Below are the code and all the weights of a small trained network. Each question names an input and a class and asks about switching units off, where a switched-off unit gives its printed mean instead of its output.

import numpy as np


def w(rows, s, z=0):
    codes = np.array(rows[::2]) - 128.0
    scale = np.full(codes.shape[1], s)
    scale[-1] = z or s
    return codes * scale


def norm(h):
    return h / np.sqrt((h * h).mean(-1, keepdims=True) + 1e-5)


def f(y):
    return y / 2 * (1 + np.tanh(0.7978845608 * (y + 0.044715 * y**3)))


def log_softmax(a):
    a = a - a.max(-1, keepdims=True)
    return a - np.log(np.exp(a).sum(-1, keepdims=True))


def net(x, mask):
    res = np.array(x, float).reshape(1, 3) / 4 @ E
    u = 0
    for l in range(4):
        y = f(norm(res) @ A[l][:, :-1].T + A[l][:, -1])
        res = res + np.where(mask[u : u + 5], y, B[l][:, -1]) @ B[l][:, :-1]
        u += 5
    return log_softmax(norm(res)[-1] @ U[:, :-1].T + U[:, -1])


A, B = {}, {}
E = w([
[153,107,119,133,164,99,236,114,93],'x0',
[124,240,125,180,61,2,140,177,99],'x1',
[160,70,116,144,122,41,206,134,189],'x2',
],0.0088)
A[0] = w([
[55,138,157,135,98,254,12,110,122,28],'L0N0',
[156,189,206,136,164,118,125,139,78,223],'L0N1',
[91,77,125,35,141,132,52,88,111,142],'L0N2',
[4,246,165,80,76,169,44,87,97,7],'L0N3',
[200,70,87,29,39,106,95,217,220,141],'L0N4',
],0.0059,0.002)
B[0] = w([
[90,34,145,93,183,152,147,176,68,255],'L0N0',
[104,175,72,128,208,170,85,118,1,192],'L0N1',
[155,69,140,88,51,116,176,92,85,185],'L0N2',
[159,122,119,98,137,171,127,217,162,246],'L0N3',
[43,110,71,164,124,82,147,90,205,167],'L0N4',
],0.0086,0.0056)
A[1] = w([
[198,144,78,82,134,117,147,189,74,146],'L1N0',
[84,150,53,55,214,151,105,155,123,100],'L1N1',
[115,136,84,79,213,234,147,112,89,5],'L1N2',
[51,94,167,133,170,81,116,189,135,61],'L1N3',
[2,248,92,121,178,145,135,55,49,184],'L1N4',
],0.0077,0.0022)
B[1] = w([
[186,155,108,141,111,179,128,102,101,223],'L1N0',
[152,143,55,112,71,113,140,111,109,212],'L1N1',
[8,157,142,117,115,44,116,164,110,253],'L1N2',
[118,143,53,140,72,97,184,44,137,154],'L1N3',
[72,66,135,178,97,96,172,127,127,242],'L1N4',
],0.011,0.006)
A[2] = w([
[120,104,157,185,108,157,156,148,109,44],'L2N0',
[138,46,131,106,90,96,126,124,248,129],'L2N1',
[123,135,157,1,203,185,159,183,102,246],'L2N2',
[121,183,123,153,128,153,38,196,88,95],'L2N3',
[124,62,149,138,151,104,139,180,253,176],'L2N4',
],0.01,0.0013)
B[2] = w([
[160,134,86,104,132,101,125,188,158,151],'L2N0',
[135,248,48,81,186,120,133,141,178,206],'L2N1',
[79,75,148,102,140,190,63,133,80,254],'L2N2',
[128,119,156,109,122,215,151,120,119,203],'L2N3',
[125,213,151,102,167,82,90,93,116,193],'L2N4',
],0.011,0.0073)
A[3] = w([
[138,226,121,75,152,86,49,105,235,48],'L3N0',
[166,184,106,110,87,223,209,143,57,3],'L3N1',
[63,193,98,122,83,171,131,193,148,90],'L3N2',
[150,165,159,189,201,46,158,102,154,173],'L3N3',
[172,176,70,99,206,161,143,67,255,90],'L3N4',
],0.0085,0.0023)
B[3] = w([
[233,152,4,75,254,168,82,52,118,254],'L3N0',
[190,77,230,158,147,98,83,145,253,238],'L3N1',
[124,175,90,135,164,149,117,71,211,241],'L3N2',
[60,100,116,96,133,170,101,113,79,250],'L3N3',
[89,200,74,96,189,64,138,73,233,240],'L3N4',
],0.0095,0.005)
U = w([
[167,128,143,123,35,105,97,61,94,1],'0',
[206,203,170,206,71,177,96,175,240,112],'1',
[44,69,160,40,130,225,38,165,43,163],'2',
[86,148,116,204,54,42,223,167,10,211],'3',
[204,61,187,113,142,122,186,100,137,31],'4',
[201,68,168,146,126,70,153,181,113,37],'5',
[161,209,65,48,215,82,111,73,164,211],'6',
],0.011,0.0051)

Each question gives the input, the list of numbers given to net, and the class t.
The units are the neurons (one row each of A and B). Each row of codes is followed by its name. A weight is (code - 128) times the scale printed after its matrix; where a second scale follows, it is the last column's (A, B and U).
mask holds one flag per neuron, layer by layer. A switched-off neuron (its flag False) gives its mean, the last column of its row in B, instead of its output. The means were averaged over made-up inputs and are rounded, as every weight is.
A unit's drop is (log p(t) with every unit on - log p(t) with that unit switched off) / (log p(t) with every unit on - log p(t) with every unit switched off).
most important unit: the unit with the biggest drop
top k neurons: the k neurons with the biggest drops, biggest first
top k neurons in layer l: the k neurons of layer l with the biggest drops, biggest first
drop of u: that unit's drop, to one decimal
input [6,-4,-1], class 2: top 3 neurons -> L1N4; L0N1; L2N2
input [1,5,2], class 3: most important unit -> L0N3
input [3,6,0], class 3: top 2 neurons -> L1N4; L0N3
input [4,2,-5], class 3: top 3 neurons -> L0N1; L1N4; L1N2
input [2,4,-6], class 1: top 2 neurons in layer 2 -> L2N2; L2N3
input [2,5,5], class 3: top 2 neurons -> L2N1; L0N3
input [3,-3,0], class 2: top 2 neurons in layer 0 -> L0N4; L0N1
input [5,3,-6], class 3: top 2 neurons -> L1N4; L0N1
input [-8,4,0], class 1: top 2 neurons -> L0N3; L2N3
input [5,-4,1], class 2: top 3 neurons -> L0N4; L1N4; L2N2
input [5,6,7], class 3: top 2 neurons -> L2N1; L3N0
input [7,1,1], class 5: top 2 neurons -> L1N2; L0N4
input [7,-1,1], class 2: top 3 neurons in layer 0 -> L0N1; L0N4; L0N2
input [6,-2,1], class 2: most important unit -> L1N4
input [3,4,2], class 3: top 2 neurons -> L0N3; L2N3
input [-6,-6,2], class 6: top 2 neurons -> L2N1; L0N1
input [-2,7,1], class 3: top 3 neurons -> L1N4; L0N3; L2N1
input [-7,8,-8], class 1: top 2 neurons in layer 3 -> L3N1; L3N2
input [0,6,-8], class 1: top 3 neurons in layer 3 -> L3N1; L3N2; L3N3
input [2,7,5], class 3: most important unit -> L2N1
input [-8,7,-4], class 1: drop of L2N2 -> 0.1
input [1,7,-8], class 1: drop of L3N1 -> 0.2
input [8,4,-6], class 3: drop of L1N4 -> 0.8
